Here is a tiny trained network, its code and every weight. The questions are about switching its units off for an input and a class, where a switched-off unit gives its printed mean instead of its output.

import numpy as np


def w(rows, s, z=0):
    codes = np.array(rows[::2]) - 128.0
    scale = np.full(codes.shape[1], s)
    scale[-1] = z or s
    return codes * scale


def f(y):
    return np.maximum(y, 0)


def log_softmax(a):
    a = a - a.max(-1, keepdims=True)
    return a - np.log(np.exp(a).sum(-1, keepdims=True))


def net(x, mask):
    res = np.array(x, float).reshape(1, 5) / 4 @ E
    y = f(res @ A[0][:, :-1].T + A[0][:, -1])
    res = res + np.where(mask, y, B[0][:, -1]) @ B[0][:, :-1]
    return log_softmax(res[-1] @ U[:, :-1].T + U[:, -1])


A, B = {}, {}
E = w([
[129,129,127,127],'x0',
[179,153,86,83],'x1',
[130,158,250,82],'x2',
[129,128,128,130],'x3',
[182,96,160,175],'x4',
],0.017)
A[0] = w([
[83,123,71,169,204],'neuron 1',
[105,100,99,133,163],'neuron 2',
[61,143,166,117,130],'neuron 3',
[85,118,89,151,58],'neuron 4',
[95,103,196,144,80],'neuron 5',
[202,74,98,153,91],'neuron 6',
[74,101,167,102,124],'neuron 7',
[194,186,207,90,146],'neuron 8',
[179,120,151,103,8],'neuron 9',
[168,118,58,133,99],'neuron 10',
[181,68,102,167,98],'neuron 11',
[67,156,153,115,136],'neuron 12',
[152,10,202,247,61],'neuron 13',
[93,131,88,163,216],'neuron 14',
[94,120,94,150,214],'neuron 15',
[177,95,90,216,136],'neuron 16',
[51,92,85,140,1],'neuron 17',
[91,111,80,154,98],'neuron 18',
],0.013,0.0078)
B[0] = w([
[222,76,110,19,222],'neuron 1',
[165,78,119,100,175],'neuron 2',
[96,175,144,190,195],'neuron 3',
[18,106,65,81,164],'neuron 4',
[99,161,143,201,193],'neuron 5',
[143,209,195,194,178],'neuron 6',
[102,215,130,227,185],'neuron 7',
[92,70,43,49,247],'neuron 8',
[231,148,181,135,143],'neuron 9',
[173,174,188,198,194],'neuron 10',
[121,161,165,190,179],'neuron 11',
[68,170,135,168,187],'neuron 12',
[161,2,35,8,227],'neuron 13',
[188,152,141,89,206],'neuron 14',
[174,125,180,96,199],'neuron 15',
[107,168,167,195,209],'neuron 16',
[42,87,29,100,166],'neuron 17',
[85,84,122,78,182],'neuron 18',
],0.0075,0.015)
U = w([
[35,119,94,35,253],'0',
[222,137,151,19,61],'1',
[103,240,254,244,93],'2',
],0.008,0.0043)

Each question gives the input, the list of numbers given to net, and the class t.
The units are the neurons (one row each of A and B). Each row of codes is followed by its name. A weight is (code - 128) times the scale printed after its matrix; where a second scale follows, it is the last column's (A, B and U).
mask holds one flag per neuron, in row order. A switched-off neuron (its flag False) gives its mean, the last column of its row in B, instead of its output. The means were averaged over made-up inputs and are rounded, as every weight is.
A unit's drop is (log p(t) with every unit on - log p(t) with that unit switched off) / (log p(t) with every unit on - log p(t) with every unit switched off).
The circuit of an input: a set's keep is (log p(t) with only the set's units on - log p(t) with every unit switched off) / (log p(t) with every unit on - log p(t) with every unit switched off). Starting from the 12 units with the biggest drops (on a tie, the unit counted first), units are removed one at a time, each time the one whose removal leaves the highest keep (on an exact tie, the one counted first), for as long as the keep stays at least 0.8.
circuit, biggest first: the units of the circuit, biggest drop first
top k neurons: the k neurons with the biggest drops, biggest first
drop when u is switched off: that unit's drop, to one decimal
input [0,0,5,0,4], class 0: circuit, biggest first : neuron 8; neuron 1
input [5,-5,-6,7,6], class 1: top neuron : neuron 13
input [1,7,-3,5,1], class 2: circuit, biggest first : neuron 13; neuron 8
input [7,6,6,-8,-4], class 0: top 2 neurons : neuron 8; neuron 1
input [-8,-8,-2,-1,8], class 1: circuit, biggest first : neuron 13; neuron 8
input [-5,-4,2,-7,6], class 0: circuit, biggest first : neuron 13; neuron 1
input [-3,-3,1,-6,8], class 0: top 2 neurons : neuron 13; neuron 1
input [4,-5,0,0,1], class 1: circuit, biggest first : neuron 8; neuron 13
input [-1,8,5,-8,-3], class 0: top 2 neurons : neuron 8; neuron 1
input [3,-1,8,8,0], class 2: top 4 neurons : neuron 13; neuron 7; neuron 5; neuron 1
input [-8,8,5,-7,-2], class 0: top 2 neurons : neuron 8; neuron 1
input [4,6,-8,1,-6], class 1: top 2 neurons : neuron 1; neuron 10
input [1,-6,-5,5,5], class 1: top 2 neurons : neuron 13; neuron 1
input [-6,-8,5,3,3], class 0: top neuron : neuron 13
input [-2,-8,8,3,5], class 0: drop when neuron 13 is switched off : 1.9
input [5,6,-2,8,-3], class 1: drop when neuron 18 is switched off : 0.0
input [-7,7,-7,2,-3], class 1: drop when neuron 1 is switched off : 0.1
